Below is a small trained network, with its code and all its weights. Each question gives an input and a class and asks what happens when units are switched off, that is, made to give their printed mean instead of their output.

import numpy as np


def w(rows, s, z=0):
    codes = np.array(rows[::2]) - 128.0
    scale = np.full(codes.shape[1], s)
    scale[-1] = z or s
    return codes * scale


def norm(h):
    return h / np.sqrt((h * h).mean(-1, keepdims=True) + 1e-5)


def f(y):
    return np.maximum(y, 0)


def log_softmax(a):
    a = a - a.max(-1, keepdims=True)
    return a - np.log(np.exp(a).sum(-1, keepdims=True))


def net(x, mask):
    res = np.array(x, float).reshape(1, 3) / 4 @ E
    u = 0
    for l in range(4):
        y = f(norm(res) @ A[l][:, :-1].T + A[l][:, -1])
        res = res + np.where(mask[u : u + 3], y, B[l][:, -1]) @ B[l][:, :-1]
        u += 3
    return log_softmax(norm(res)[-1] @ U[:, :-1].T + U[:, -1])


A, B = {}, {}
E = w([
[96,227,106,83,137,3,61,199,63],'x0',
[173,183,6,184,146,121,54,56,75],'x1',
[105,135,100,145,55,37,132,229,191],'x2',
],0.0014)
A[0] = w([
[224,112,36,154,58,70,98,143,186,6],'L0N0',
[69,115,78,126,60,102,152,179,164,171],'L0N1',
[165,75,2,246,148,150,101,173,149,146],'L0N2',
],0.0023,0.0014)
B[0] = w([
[119,218,171,127,51,102,183,76,174,201],'L0N0',
[161,57,183,207,134,195,127,178,106,236],'L0N1',
[81,144,116,99,47,85,247,4,90,255],'L0N2',
],0.0029,0.0019)
A[1] = w([
[87,147,179,5,204,155,160,107,17,73],'L1N0',
[89,221,214,9,210,110,114,171,52,4],'L1N1',
[95,146,248,98,143,31,86,237,91,29],'L1N2',
],0.0022,0.0014)
B[1] = w([
[142,94,137,151,118,110,252,32,181,214],'L1N0',
[131,185,94,110,89,66,195,10,184,214],'L1N1',
[53,194,54,140,73,187,60,84,197,250],'L1N2',
],0.0035,0.0019)
A[2] = w([
[165,185,68,63,206,58,96,94,72,5],'L2N0',
[105,195,144,106,87,3,102,229,124,122],'L2N1',
[219,44,165,133,105,131,164,197,166,25],'L2N2',
],0.0029,0.0015)
B[2] = w([
[88,2,244,47,225,214,200,198,206,195],'L2N0',
[214,61,79,102,182,225,62,106,94,253],'L2N1',
[107,180,174,212,221,28,195,155,53,190],'L2N2',
],0.0039,0.0021)
A[3] = w([
[118,123,203,63,204,131,145,92,97,2],'L3N0',
[198,116,79,105,165,131,99,76,3,232],'L3N1',
[133,87,154,119,190,131,182,93,136,174],'L3N2',
],0.0044,0.00068)
B[3] = w([
[143,160,20,83,47,166,37,125,166,212],'L3N0',
[89,101,253,208,186,67,205,216,105,232],'L3N1',
[131,137,116,103,148,103,60,191,104,255],'L3N2',
],0.0051,0.0037)
U = w([
[134,115,83,48,130,188,6,163,159,212],'0',
[124,90,200,187,192,107,172,178,83,168],'1',
[121,177,89,119,57,99,177,2,159,4],'2',
],0.0068,0.00023)

Each question gives the input, the list of numbers given to net, and the class t.
The units are the neurons (one row each of A and B). Each row of codes is followed by its name. A weight is (code - 128) times the scale printed after its matrix; where a second scale follows, it is the last column's (A, B and U).
mask holds one flag per neuron, layer by layer. A switched-off neuron (its flag False) gives its mean, the last column of its row in B, instead of its output. The means were averaged over made-up inputs and are rounded, as every weight is.
A unit's drop is (log p(t) with every unit on - log p(t) with that unit switched off) / (log p(t) with every unit on - log p(t) with every unit switched off).
The circuit of an input: a set's keep is (log p(t) with only the set's units on - log p(t) with every unit switched off) / (log p(t) with every unit on - log p(t) with every unit switched off). Starting from all 12 units, units are removed one at a time, each time the one whose removal leaves the highest keep (on an exact tie, the one counted first), for as long as the keep stays at least 0.8.
circuit, biggest first: the units of the circuit, biggest drop first
most important unit: the unit with the biggest drop
k most important neurons: the k neurons with the biggest drops, biggest first
k most important neurons of layer l: the k neurons of layer l with the biggest drops, biggest first
drop of u: that unit's drop, to one decimal
input [3,-2,1], class 0: most important unit	L1N2
input [-8,0,-4], class 0: circuit, biggest first	(L3N2 L3N1)
input [8,7,7], class 1: 2 most important neurons	(L2N1 L3N1)
input [2,8,6], class 1: circuit, biggest first	(L3N1 L2N1)
input [-7,0,-1], class 0: 2 most important neurons of layer 3	(L3N1 L3N2)
input [4,-7,0], class 2: circuit, biggest first	(L1N2 L1N1)
input [3,-8,-1], class 2: 2 most important neurons	(L1N2 L3N1)
input [7,-4,3], class 0: 2 most important neurons	(L1N2 L2N1)
input [-4,0,-5], class 0: 4 most important neurons	(L2N1 L3N0 L3N2 L0N1)
input [-8,-8,-4], class 0: 3 most important neurons	(L3N0 L3N1 L3N2)
input [-4,-7,-1], class 0: 2 most important neurons	(L3N0 L3N1)
input [6,-3,8], class 0: 3 most important neurons	(L1N2 L2N1 L3N1)
input [0,4,1], class 2: 2 most important neurons	(L0N2 L2N1)
input [-2,-6,-3], class 0: circuit, biggest first	(L3N0)
input [-1,6,8], class 2: 2 most important neurons	(L0N2 L0N0)
input [3,5,6], class 1: circuit, biggest first	(L2N1 L3N1)
input [2,-5,8], class 0: 3 most important neurons	(L1N2 L3N1 L2N1)
input [0,5,1], class 2: 3 most important neurons	(L0N2 L2N1 L0N0)
input [2,-7,-6], class 2: 2 most important neurons	(L1N1 L1N0)
input [5,6,3], class 1: circuit, biggest first	(L3N1)
input [-8,5,0], class 1: 3 most important neurons	(L1N2 L3N0 L1N1)
input [4,-1,0], class 2: 2 most important neurons of layer 1	(L1N2 L1N1)
input [-8,5,-3], class 1: drop of L3N1	0.2
input [-8,-8,-6], class 0: drop of L3N0	0.5
input [7,4,2], class 1: drop of L3N1	2.2
input [7,-2,-1], class 2: 2 most important neurons of layer 3	(L3N2 L3N0)
